Each row has a name. Each question is about the rows just above it.

suvek: [-0.03 -0.03  0.08  0.01 -0.03  0.09  0.02  0.09  0.08  0.00  0.09 -0.02
 -0.01  0.09  0.04  0.00  0.00 -0.03 -0.03  0.09  0.00  0.10 -0.02  0.08
  0.07  0.05 -0.03  0.08  0.08 -0.01 -0.03  0.03  0.03 -0.03 -0.01 -0.01
  0.10  0.04 -0.02 -0.02  0.09  0.03  0.08  0.09 -0.03 -0.02  0.10 -0.01
  0.08 -0.02  0.04 -0.01 -0.03  0.09 -0.02  0.07  0.04 -0.03  0.03  0.05
  0.07  0.04  0.08 -0.01]
zev: [ 0.50  0.62 -0.99  0.26  0.58 -1.16 -0.53 -1.43 -1.33  0.43 -1.46  0.30
  0.52 -1.10 -0.13  0.43  0.43  0.58  0.43 -1.16  0.39 -1.47  0.19 -0.97
 -1.29 -1.04  0.62 -0.87 -1.33  0.02  0.53 -0.68 -0.73  0.62  0.53  0.09
 -1.44 -0.90  0.25  0.30 -1.43 -0.09 -1.39 -1.04  0.62  0.61 -1.47  0.02
 -0.99  0.14 -0.13  0.02  0.50 -1.48  0.58 -1.29 -0.90  0.50 -0.43 -0.94
 -0.72 -0.82 -1.40  0.09]
gino: [ 0.09  0.05 -0.35 -0.11  0.08 -0.36 -0.03 -0.28 -0.24 -0.05 -0.30  0.08
 -0.02 -0.36 -2.74 -0.05 -0.05  0.08  0.09 -0.36 -0.07 -0.34  0.08 -0.34
 -0.22 -0.15  0.05 -0.33 -0.24  0.06  0.09 -0.06 -0.07  0.06 -0.02  0.07
 -0.35 -0.11  0.08  0.08 -0.28 -0.20 -0.26 -0.35  0.05  0.03 -0.34  0.06
 -0.35  0.07 -0.21  0.07  0.09 -0.32  0.01 -0.22 -0.11  0.09 -0.14 -0.12
 -0.31 -0.09 -0.27  0.07]
Tavi: [-0.03 -0.98  0.08  0.01 -0.03  0.09  0.02  0.09  0.08  0.00  0.09 -0.02
 -0.01  0.09  0.04  0.00  0.00 -0.03 -0.03  0.09  0.00  0.10 -0.02  0.08
  0.07  0.05 -0.03  0.08  0.08 -0.01 -0.03  0.03  0.03 -0.03 -0.01 -0.01
  0.10  0.04 -0.02 -0.02 -5.00  5.43 -5.41  1.83  3.03  3.66 -3.11 -3.66
  2.15 -2.96  5.38 -3.66 -0.02 -3.84  4.19 -5.94 -6.39 -0.02 -0.41 -6.41
  3.60 -6.32 -5.32 -3.23]
Kavip: [-4.70 -3.21  5.93  1.01 -0.14  6.05 -2.96  3.06  1.84 -0.37  3.66 -4.94
 -1.22  6.03  3.21 -0.37 -0.37 -4.30 -4.85  6.05  0.05  4.78 -4.87  5.89
  1.49 -0.34 -3.13  5.73  1.84 -4.61 -4.57 -2.31 -2.09 -3.66 -1.37 -4.75
  5.31 -1.18 -4.92 -4.94  3.06  3.02  2.49  5.99 -3.13 -2.54  4.78 -4.61
  5.93 -4.81  3.21 -4.61 -4.70  4.24 -1.95  1.49 -1.18 -4.70  0.56 -0.96
  5.38 -1.63  2.63 -4.75]
Tadid: [-6.34 -2.91  7.06  3.43 -5.21  6.53 -7.71 -0.39 -2.24  1.62  0.60 -7.66
  0.39  6.77  5.84  1.61  1.62 -5.21 -6.90  6.53  2.19  2.67 -8.06  7.11
 -2.74 -5.09 -2.76  7.24 -2.24 -8.36 -5.93 -7.17 -6.96 -3.80  0.16 -8.27
  3.83 -6.05 -0.99 -7.66 -0.39  5.66 -1.28  6.94 -2.76 -1.72  2.67 -8.36
  7.06 -8.18  5.84 -8.36 -6.34  1.64 -0.74 -2.74 -6.05 -6.34 -0.56 -5.81
  7.27 -6.52 -1.07 -8.27]
bir: [-1.57 -1.44  0.35 -0.78 -1.55  0.44 -0.92  0.19  0.00 -1.02  0.28 -1.51
 -1.16  0.41 -0.35 -1.02 -1.02 -1.55 -1.56  0.44 -0.95  0.42 -1.46  0.33
 -0.06 -0.38 -1.43  0.27  0.00 -1.35 -1.57 -8.27 -0.73 -1.50 -1.18 -1.40
  0.47 -0.55 -1.49 -1.51  0.19 -0.39  0.10  0.38 -1.43 -1.35  0.42 -1.35
  0.35 -1.43 -0.35 -1.35 -1.57  0.35 -1.27 -0.06 -0.55 -1.57 -0.54 -0.50
  0.16 -0.64  0.13 -1.40]
Fori: [ 2.37  1.69 -2.67 -0.30  2.19 -2.74  1.50 -1.36 -0.79  0.35 -1.64  2.47
  0.75 -2.72 -1.35  0.35  0.35  2.19  2.44 -2.74  0.16 -2.17  2.43 -2.65
 -0.62  0.25  1.65 -2.57 -0.79  2.30  2.32  1.19  1.08  1.90  0.83  2.37
 -2.41  0.65  2.46  2.47 -1.36 -1.26 -1.09 -2.70  1.65  1.37 -2.17  2.30
 -2.67  2.40 -1.35  2.30  2.37 -1.92  1.10 -0.62  0.65  2.37 -0.13  0.54
 -2.39  0.86 -1.16  2.37]
Which row holds [ 0.09  0.05 -0.35 -0.11  0.08 -0.36 -0.03 -0.28 -0.24 -0.05 -0.30  0.08
 -0.02 -0.36 -2.74 -0.05 -0.05  0.08  0.09 -0.36 -0.07 -0.34  0.08 -0.34
 -0.22 -0.15  0.05 -0.33 -0.24  0.06  0.09 -0.06 -0.07  0.06 -0.02  0.07
 -0.35 -0.11  0.08  0.08 -0.28 -0.20 -0.26 -0.35  0.05  0.03 -0.34  0.06
 -0.35  0.07 -0.21  0.07  0.09 -0.32  0.01 -0.22 -0.11  0.09 -0.14 -0.12
 -0.31 -0.09 -0.27  0.07]?  gino
Whose row is [ 0.50  0.62 -0.99  0.26  0.58 -1.16 -0.53 -1.43 -1.33  0.43 -1.46  0.30
  0.52 -1.10 -0.13  0.43  0.43  0.58  0.43 -1.16  0.39 -1.47  0.19 -0.97
 -1.29 -1.04  0.62 -0.87 -1.33  0.02  0.53 -0.68 -0.73  0.62  0.53  0.09
 -1.44 -0.90  0.25  0.30 -1.43 -0.09 -1.39 -1.04  0.62  0.61 -1.47  0.02
 -0.99  0.14 -0.13  0.02  0.50 -1.48  0.58 -1.29 -0.90  0.50 -0.43 -0.94
 -0.72 -0.82 -1.40  0.09]?  zev
The one value in Tadid and gino:  [-2.74]
Shared by Kavip and suvek:  [0.05]

dap: [ 3.03 -7.03  5.20  4.90  0.36]
tad: [ 3.03 -0.33  5.20  0.35  0.36]
Zuv: [ 3.03 -7.03  5.20  0.35  5.21]
Vap: [ 5.20  1.37 -0.88  4.90 -0.38]
letol: [ 5.21 -6.85  1.34 -2.32  0.56]
Which value is in both Zuv and Vap?  [5.20]
The one value in letol and Zuv:  [5.21]
Shared by tad and Vap:  [5.20]

rul: [ 6.82 -0.37  3.74  2.87 -2.18 -2.77  6.74 -0.37 -1.91]
bodib: [-2.07 -0.36  0.28  0.73 -1.99  6.83 -3.53 -0.78 -1.68]
Bozi: [ 2.40 -1.20 -1.83  0.02  0.28 -2.41  2.94 -1.50 -0.32]
dogef: [-2.14 -0.38  6.82 -0.37 -1.32  6.82  3.36 -1.21 -1.21]
Rure: [-7.22 -0.95 -0.36 -2.29  2.70 -3.78 -4.14  0.38  3.35]
Voto: [-1.68  0.37  1.19 -0.37  0.97  4.84 -2.15  0.62  0.62]
nidog: [-4.94 -2.46 -3.07 -1.32 -1.69  3.03 -2.41  1.95 -2.14]
[-2.14 -0.38  6.82 -0.37 -1.32  6.82  3.36 -1.21 -1.21] is in which row?  dogef
The one value in rul and Voto:  [-0.37]
Whose row is [-7.22 -0.95 -0.36 -2.29  2.70 -3.78 -4.14  0.38  3.35]?  Rure
The one value in Rure and bodib:  [-0.36]
Which value is in both Voto and rul?  [-0.37]

laz: [-1.65 -0.32 -0.08 -2.09  0.09  0.03  0.73  2.90  4.58 -1.06 -3.99 -4.50
  2.05  1.45 -1.93  0.52  1.32  0.84 -9.60  2.38  1.02  2.77 -4.39  1.01
  2.84 -3.80]
risip: [ 7.13 -0.04 -0.58 -4.40  0.37 -1.38  1.60 -1.24 -3.20 -0.45  5.29  0.52
  1.83  1.60 -1.30 -0.35 -0.95 -3.38 -0.54 -3.58  1.68 -2.05  4.67 -1.12
 -1.63  0.59]
sofi: [-3.44 -0.15 -6.16 -2.92  1.95 -0.07 -0.77 -0.23 -2.17  2.28 -1.03 -3.06
  2.68  0.57 -0.14  5.67 -1.12 -1.46 -1.32 -2.40  0.18 -3.46 -4.63 -1.41
 -0.01 -3.43]
bodis: [ 7.13 -0.04 -0.58  0.49 -1.15 -1.38  1.60 -1.24 -3.20 -0.45  5.29  0.52
  1.83 -2.62 -1.30  0.06 -1.10 -2.78  0.88  1.18 -2.41  1.87 -4.50  2.78
  1.24 -0.29]
sim: [-1.17  3.36  0.55 -0.21 -0.38 -0.73 -3.72  1.12 -5.36  3.87 -0.66  3.76
 -1.74  0.88  2.39  0.80 -2.45  2.97  0.37 -1.67  1.66 -4.39 -3.43 -9.60
 -1.73  1.52]
Fudar: [-1.17  3.36  0.55 -0.21 -0.38 -0.73 -3.72 -2.28 -5.36  3.87 -0.66  3.76
 -1.74  0.88  2.39  0.80 -2.45  2.97  0.37 -1.67  0.52 -3.23  4.61  1.59
  1.12  1.99]
Which value is in both sofi and sim?  [-3.43]
Whose row is [ 7.13 -0.04 -0.58  0.49 -1.15 -1.38  1.60 -1.24 -3.20 -0.45  5.29  0.52
  1.83 -2.62 -1.30  0.06 -1.10 -2.78  0.88  1.18 -2.41  1.87 -4.50  2.78
  1.24 -0.29]?  bodis
Which value is in both risip and sofi?  [-1.12]
Which value is in both risip and sim?  [0.37]
The one value in laz and risip:  [0.52]
The one value in sim and sofi:  [-3.43]

kod: [ 5.11 -4.91 -2.05 -4.96 -4.90]
mak: [-0.59 -4.91 -3.52 -8.01 -2.06]
dataz: [-0.59 -1.27 -8.00 -8.01 -2.06]
Which value is in both kod and mak?  [-4.91]
The one value in mak and kod:  [-4.91]
Whose row is [-0.59 -1.27 -8.00 -8.01 -2.06]?  dataz
Whose row is [-0.59 -4.91 -3.52 -8.01 -2.06]?  mak
Whose row is [ 5.11 -4.91 -2.05 -4.96 -4.90]?  kod

Kamu: [-2.38 -3.95  5.44  3.98 -7.21  2.06 -1.73 -2.82 -2.01]
Pavaf: [ 0.57 -0.42  0.71  0.59  4.88  0.43 -0.02  0.54 -0.01]
muk: [ 4.49 -2.21 -4.31 -0.42  0.84  2.31  3.34 -1.61  3.31]
Kob: [ 0.68 -0.22  0.88 -0.51 -1.75  0.31  0.41 -0.05 -0.40]
Zozuz: [ 0.60 -0.84  0.91  2.25  0.14 -7.20 -3.96  7.95 -1.15]
pas: [-0.62 -1.75  0.28 -0.17 -1.16  0.52 -0.29  0.14  1.53]
Nudu: [ 0.68 -0.22  0.40 -0.51 -0.67  0.31  0.41 -0.05 -0.40]
Sovi: [ 2.55  0.89  4.88  1.70  4.88 -1.45  2.33  3.59 -1.76]
fisu: [ 3.93  2.72 -2.83 -8.19  4.79  6.06  2.87 -3.77 -1.76]
Shared by Sovi and Pavaf:  [4.88]
The one value in Zozuz and pas:  [0.14]
Which value is in both Sovi and fisu?  [-1.76]

kasir: [ 0.36 -2.88  0.84  3.01 -0.25 -0.50 -0.52]
dof: [-0.70 -0.69  0.05 -0.13 -0.50  0.12 -0.25]
fotor: [-0.70 -0.69  0.05 -0.13 -0.50  6.34 -0.25]
les: [ 0.36  0.26 -0.70 -0.39 -0.49 -0.30  0.45]
Shared by fotor and les:  [-0.70]
Which row holds [-0.70 -0.69  0.05 -0.13 -0.50  0.12 -0.25]?  dof
The one value in kasir and les:  [0.36]

git: [-4.75  2.60 -2.36  2.62  0.59 -1.10 -1.41  2.64 -3.72 -2.87  1.85 -2.87
  8.57 -2.45 -0.65 -4.14  4.28 -2.31 -0.50  3.21  1.60  4.34 -7.90  0.76
 -3.31  3.12 -0.52  6.38  8.08  6.01  4.50  0.38 -0.61  2.57 -1.21 -2.19
  1.14 -1.99 -0.20  2.61  1.99 -2.39 -4.75  0.39 -1.57 -6.72 -0.26  3.15
 -4.45  5.69  3.06  2.92  1.06]
mir: [-3.98  0.64 -1.98  2.83  1.35 -2.07 -0.47  2.65 -1.18 -2.20  1.15 -1.58
  6.84 -3.80 -1.69 -2.11  2.62 -2.37 -0.57 -0.73 -0.23  4.08 -6.57  1.46
  0.02  3.45 -0.50  2.66  5.79  6.53  2.86  0.09  1.79  0.41 -2.04 -2.27
  0.75 -2.27  0.20  2.25  1.30  0.38 -5.45  0.41 -1.15 -3.13 -1.64  1.52
 -5.53  6.75  4.30  1.83 -0.28]
degik: [-4.37 -1.69 -1.09  2.18  0.95 -2.78 -1.81  0.67 -3.79 -0.37  0.83 -0.80
  7.52 -1.67 -2.77 -3.49  1.82 -2.98 -1.58  2.44  1.32  2.82 -6.71  1.25
 -6.37  5.77  0.34  5.39  8.79  7.66  4.97  2.01 -0.08  2.62 -0.69 -1.74
  0.63 -0.57  2.03  2.12 -1.84 -2.72 -2.72 -0.84 -0.23 -6.66  1.18  1.80
 -4.80  6.05  4.45  2.04 -0.67]
Where do [-3.98  0.64 -1.98  2.83  1.35 -2.07 -0.47  2.65 -1.18 -2.20  1.15 -1.58
  6.84 -3.80 -1.69 -2.11  2.62 -2.37 -0.57 -0.73 -0.23  4.08 -6.57  1.46
  0.02  3.45 -0.50  2.66  5.79  6.53  2.86  0.09  1.79  0.41 -2.04 -2.27
  0.75 -2.27  0.20  2.25  1.30  0.38 -5.45  0.41 -1.15 -3.13 -1.64  1.52
 -5.53  6.75  4.30  1.83 -0.28] appear?  mir
The one value in degik and git:  [2.62]

gib: [ 2.05  3.66  7.32 -5.66 -5.27 -1.94  5.32  5.87]
zag: [-2.85 -3.43 -7.64  5.55  3.05  3.01 -1.19 -5.93]
daver: [-4.50 -2.58 -6.48  3.94 -1.67  4.94 -5.59 -4.95]
pefek: [-2.79  1.86  1.95 -2.24 -7.85  2.88 -8.42  1.33]
gudup: [-1.76  2.13  3.40 -2.99 -7.99  2.25 -7.87  2.74]
zel: [ 2.39  3.62  7.68 -5.60 -4.39 -2.36 -0.86  5.86]
Vosif: [ 0.03  3.34 -8.41 -4.79 -6.91 -0.05 -4.75  4.70]
gula: [ 4.27  2.39  6.63 -4.07 -8.42 -4.83  5.89  4.72]
gom: [ 1.01  3.52  6.70 -5.30 -6.50 -0.96 -3.83  5.31]
Surut: [ 4.34  0.06  1.95 -1.19  6.05 -4.83  8.65  1.97]
Vomak: [-3.38 -3.25 -7.70  5.58  1.08  3.92 -2.71 -6.07]
Which value is in both zel and gula?  [2.39]
Shared by pefek and gula:  [-8.42]

